Here is a tiny trained network, its code and every weight. The questions are about switching its units off for an input and a class, where a switched-off unit gives its printed mean instead of its output.

import numpy as np


def w(rows, s, z=0):
    codes = np.array(rows[::2]) - 128.0
    scale = np.full(codes.shape[1], s)
    scale[-1] = z or s
    return codes * scale


def norm(h):
    return h / np.sqrt((h * h).mean(-1, keepdims=True) + 1e-5)


def f(y):
    return np.maximum(y, 0)


def log_softmax(a):
    a = a - a.max(-1, keepdims=True)
    return a - np.log(np.exp(a).sum(-1, keepdims=True))


def net(x, mask):
    res = np.array(x, float).reshape(1, 8) / 4 @ E
    u = 0
    for l in range(2):
        y = f(norm(res) @ A[l][:, :-1].T + A[l][:, -1])
        res = res + np.where(mask[u : u + 11], y, B[l][:, -1]) @ B[l][:, :-1]
        u += 11
    return log_softmax(norm(res)[-1] @ U[:, :-1].T + U[:, -1])


A, B = {}, {}
E = w([
[123,83,214,95,134,142,95,79,93,108],'x0',
[232,196,160,82,121,141,159,176,111,92],'x1',
[129,129,129,131,132,123,130,127,126,128],'x2',
[118,215,121,102,51,126,118,27,168,134],'x3',
[174,135,145,126,174,158,57,125,202,195],'x4',
[175,114,105,122,117,78,125,97,60,194],'x5',
[188,121,108,253,101,125,58,102,118,40],'x6',
[90,178,117,119,107,181,55,172,53,147],'x7',
],0.0024)
A[0] = w([
[133,71,241,72,169,213,118,47,57,105,125],'0.n1',
[140,74,206,94,170,179,105,47,93,87,25],'0.n2',
[183,148,129,230,115,99,117,130,122,92,27],'0.n3',
[142,185,2,177,124,145,211,182,154,159,31],'0.n4',
[141,149,144,206,126,129,86,118,118,100,15],'0.n5',
[74,136,190,147,132,215,137,152,193,27,71],'0.n6',
[73,105,89,123,32,115,228,130,59,52,4],'0.n7',
[48,156,152,135,141,212,147,173,226,64,96],'0.n8',
[118,145,131,74,150,116,159,145,127,167,233],'0.n9',
[135,173,31,174,144,157,171,164,159,169,58],'0.n10',
[206,90,123,117,143,206,42,152,238,230,38],'0.n11',
],0.0038,0.0033)
B[0] = w([
[119,168,77,157,92,66,116,200,180,132,248],'0.n1',
[90,144,103,154,91,67,135,203,166,124,169],'0.n2',
[137,102,110,70,125,151,70,101,127,47,164],'0.n3',
[108,116,220,109,83,60,63,163,152,130,174],'0.n4',
[119,79,69,77,131,134,104,107,143,88,147],'0.n5',
[192,126,97,121,119,77,123,102,69,197,192],'0.n6',
[118,193,193,129,255,110,78,81,124,119,181],'0.n7',
[189,109,95,128,115,68,126,87,42,204,209],'0.n8',
[172,108,83,114,115,136,75,104,117,48,255],'0.n9',
[113,98,203,115,87,76,84,154,137,119,164],'0.n10',
[71,204,167,147,200,71,151,84,62,53,212],'0.n11',
],0.0049,0.0031)
A[1] = w([
[72,93,103,167,116,66,101,86,84,147,143],'1.n1',
[37,71,122,169,157,135,125,69,184,164,104],'1.n2',
[215,101,173,149,128,60,229,54,220,62,177],'1.n3',
[77,121,153,8,151,179,192,154,154,189,13],'1.n4',
[85,147,139,2,162,101,181,154,130,197,141],'1.n5',
[122,228,124,145,79,218,37,171,40,127,132],'1.n6',
[169,39,120,169,228,138,115,245,96,115,142],'1.n7',
[23,62,94,182,130,182,114,96,124,179,40],'1.n8',
[140,196,140,126,53,197,125,46,205,163,16],'1.n9',
[59,116,116,137,63,100,235,139,14,34,90],'1.n10',
[129,44,170,167,213,194,165,238,108,151,2],'1.n11',
],0.0041,0.0021)
B[1] = w([
[202,149,137,70,131,131,147,166,128,129,250],'1.n1',
[179,173,157,93,126,162,154,197,96,89,176],'1.n2',
[50,92,106,114,153,209,129,186,105,192,237],'1.n3',
[162,90,98,231,109,177,69,108,158,36,147],'1.n4',
[167,89,106,254,124,140,55,109,125,57,212],'1.n5',
[87,26,122,116,180,149,218,143,186,167,252],'1.n6',
[83,187,131,92,40,138,158,34,140,136,245],'1.n7',
[204,158,164,94,120,165,185,176,145,101,158],'1.n8',
[66,136,179,158,71,88,218,89,42,74,159],'1.n9',
[151,162,154,164,186,131,82,103,206,183,194],'1.n10',
[79,183,142,139,59,120,166,35,131,129,154],'1.n11',
],0.005,0.0037)
U = w([
[153,72,75,181,109,170,56,83,138,33,119],'0',
[60,178,154,121,45,115,187,44,110,126,111],'1',
[107,198,174,143,254,103,105,105,127,129,115],'2',
[77,58,107,122,148,188,159,168,147,191,186],'3',
[112,130,152,130,67,34,80,210,171,131,87],'4',
[201,105,83,117,118,88,125,102,66,197,78],'5',
[123,130,114,91,144,125,129,129,126,115,254],'6',
[208,169,159,84,122,195,176,190,122,91,71],'7',
],0.0095,0.0044)

Each question gives the input, the list of numbers given to net, and the class t.
The units are the neurons (one row each of A and B). Each row of codes is followed by its name. A weight is (code - 128) times the scale printed after its matrix; where a second scale follows, it is the last column's (A, B and U).
mask holds one flag per neuron, layer by layer. A switched-off neuron (its flag False) gives its mean, the last column of its row in B, instead of its output. The means were averaged over made-up inputs and are rounded, as every weight is.
A unit's drop is (log p(t) with every unit on - log p(t) with that unit switched off) / (log p(t) with every unit on - log p(t) with every unit switched off).
The circuit of an input: a set's keep is (log p(t) with only the set's units on - log p(t) with every unit switched off) / (log p(t) with every unit on - log p(t) with every unit switched off). Starting from the 12 units with the biggest drops (on a tie, the unit counted first), units are removed one at a time, each time the one whose removal leaves the highest keep (on an exact tie, the one counted first), for as long as the keep stays at least 0.8.
circuit, biggest first: the units of the circuit, biggest drop first
most important unit: the unit with the biggest drop
top k neurons: the k neurons with the biggest drops, biggest first
k most important neurons of layer l: the k neurons of layer l with the biggest drops, biggest first
input [8,-5,-5,2,1,6,-7,-4], class 4: top neuron => 0.n1
input [-7,-2,-6,3,5,-5,-2,-8], class 3: top 3 neurons => 1.n3; 0.n1; 0.n7
input [6,-8,6,-5,-1,-3,-5,-3], class 7: top 2 neurons => 1.n2; 1.n8
input [7,-5,7,3,-5,-7,-2,8], class 3: top 2 neurons => 1.n6; 0.n11
input [8,-8,-2,1,-1,-5,-3,-1], class 4: circuit, biggest first => 0.n1; 0.n2
input [4,-3,-1,4,-3,1,-2,7], class 3: 2 most important neurons of layer 1 => 1.n6; 1.n7
input [5,-6,-6,0,-7,1,-7,3], class 0: top 2 neurons => 1.n5; 0.n11
input [8,4,2,5,-7,-2,-4,2], class 4: circuit, biggest first => 0.n1; 1.n7
input [-2,1,4,8,7,7,-5,-2], class 1: 3 most important neurons of layer 0 => 0.n8; 0.n7; 0.n6
input [6,7,5,3,7,-1,6,-4], class 2: circuit, biggest first => 0.n11; 0.n9
input [-3,-8,1,6,6,-8,5,8], class 3: 4 most important neurons of layer 1 => 1.n6; 1.n7; 1.n5; 1.n11
input [-4,-8,5,2,5,6,-8,-6], class 0: circuit, biggest first => 1.n5; 1.n4; 0.n8
input [-5,6,6,-7,2,1,-4,-2], class 1: circuit, biggest first => 1.n7; 1.n11
input [4,-5,4,2,4,4,-4,4], class 7: most important unit => 1.n1
input [-2,-2,8,0,4,-8,-7,4], class 5: top 3 neurons => 0.n8; 0.n6; 0.n9
input [-8,-6,2,2,-8,1,7,-2], class 2: circuit, biggest first => 0.n7; 1.n10
input [3,-5,6,0,4,2,5,-6], class 3: top 2 neurons => 1.n3; 0.n9
input [0,6,6,-3,-7,6,1,4], class 2: circuit, biggest first => 1.n10; 0.n7
input [-7,1,-5,-7,8,3,3,-2], class 2: 3 most important neurons of layer 0 => 0.n11; 0.n1; 0.n4
input [5,3,-2,-5,-2,-4,-1,-6], class 3: 2 most important neurons of layer 1 => 1.n3; 1.n1
input [7,-3,0,-5,-4,0,6,-4], class 4: circuit, biggest first => 0.n2; 0.n1; 1.n5
input [5,-4,1,-5,-8,-5,4,-5], class 2: top 2 neurons => 1.n10; 0.n7
input [5,8,-8,-1,7,1,-2,8], class 3: circuit, biggest first => 1.n6
input [-8,-3,3,-2,3,-1,-3,-7], class 4: top 3 neurons => 0.n4; 0.n10; 1.n6
input [6,3,-4,-1,-8,-1,3,7], class 2: top 3 neurons => 0.n7; 1.n10; 1.n3
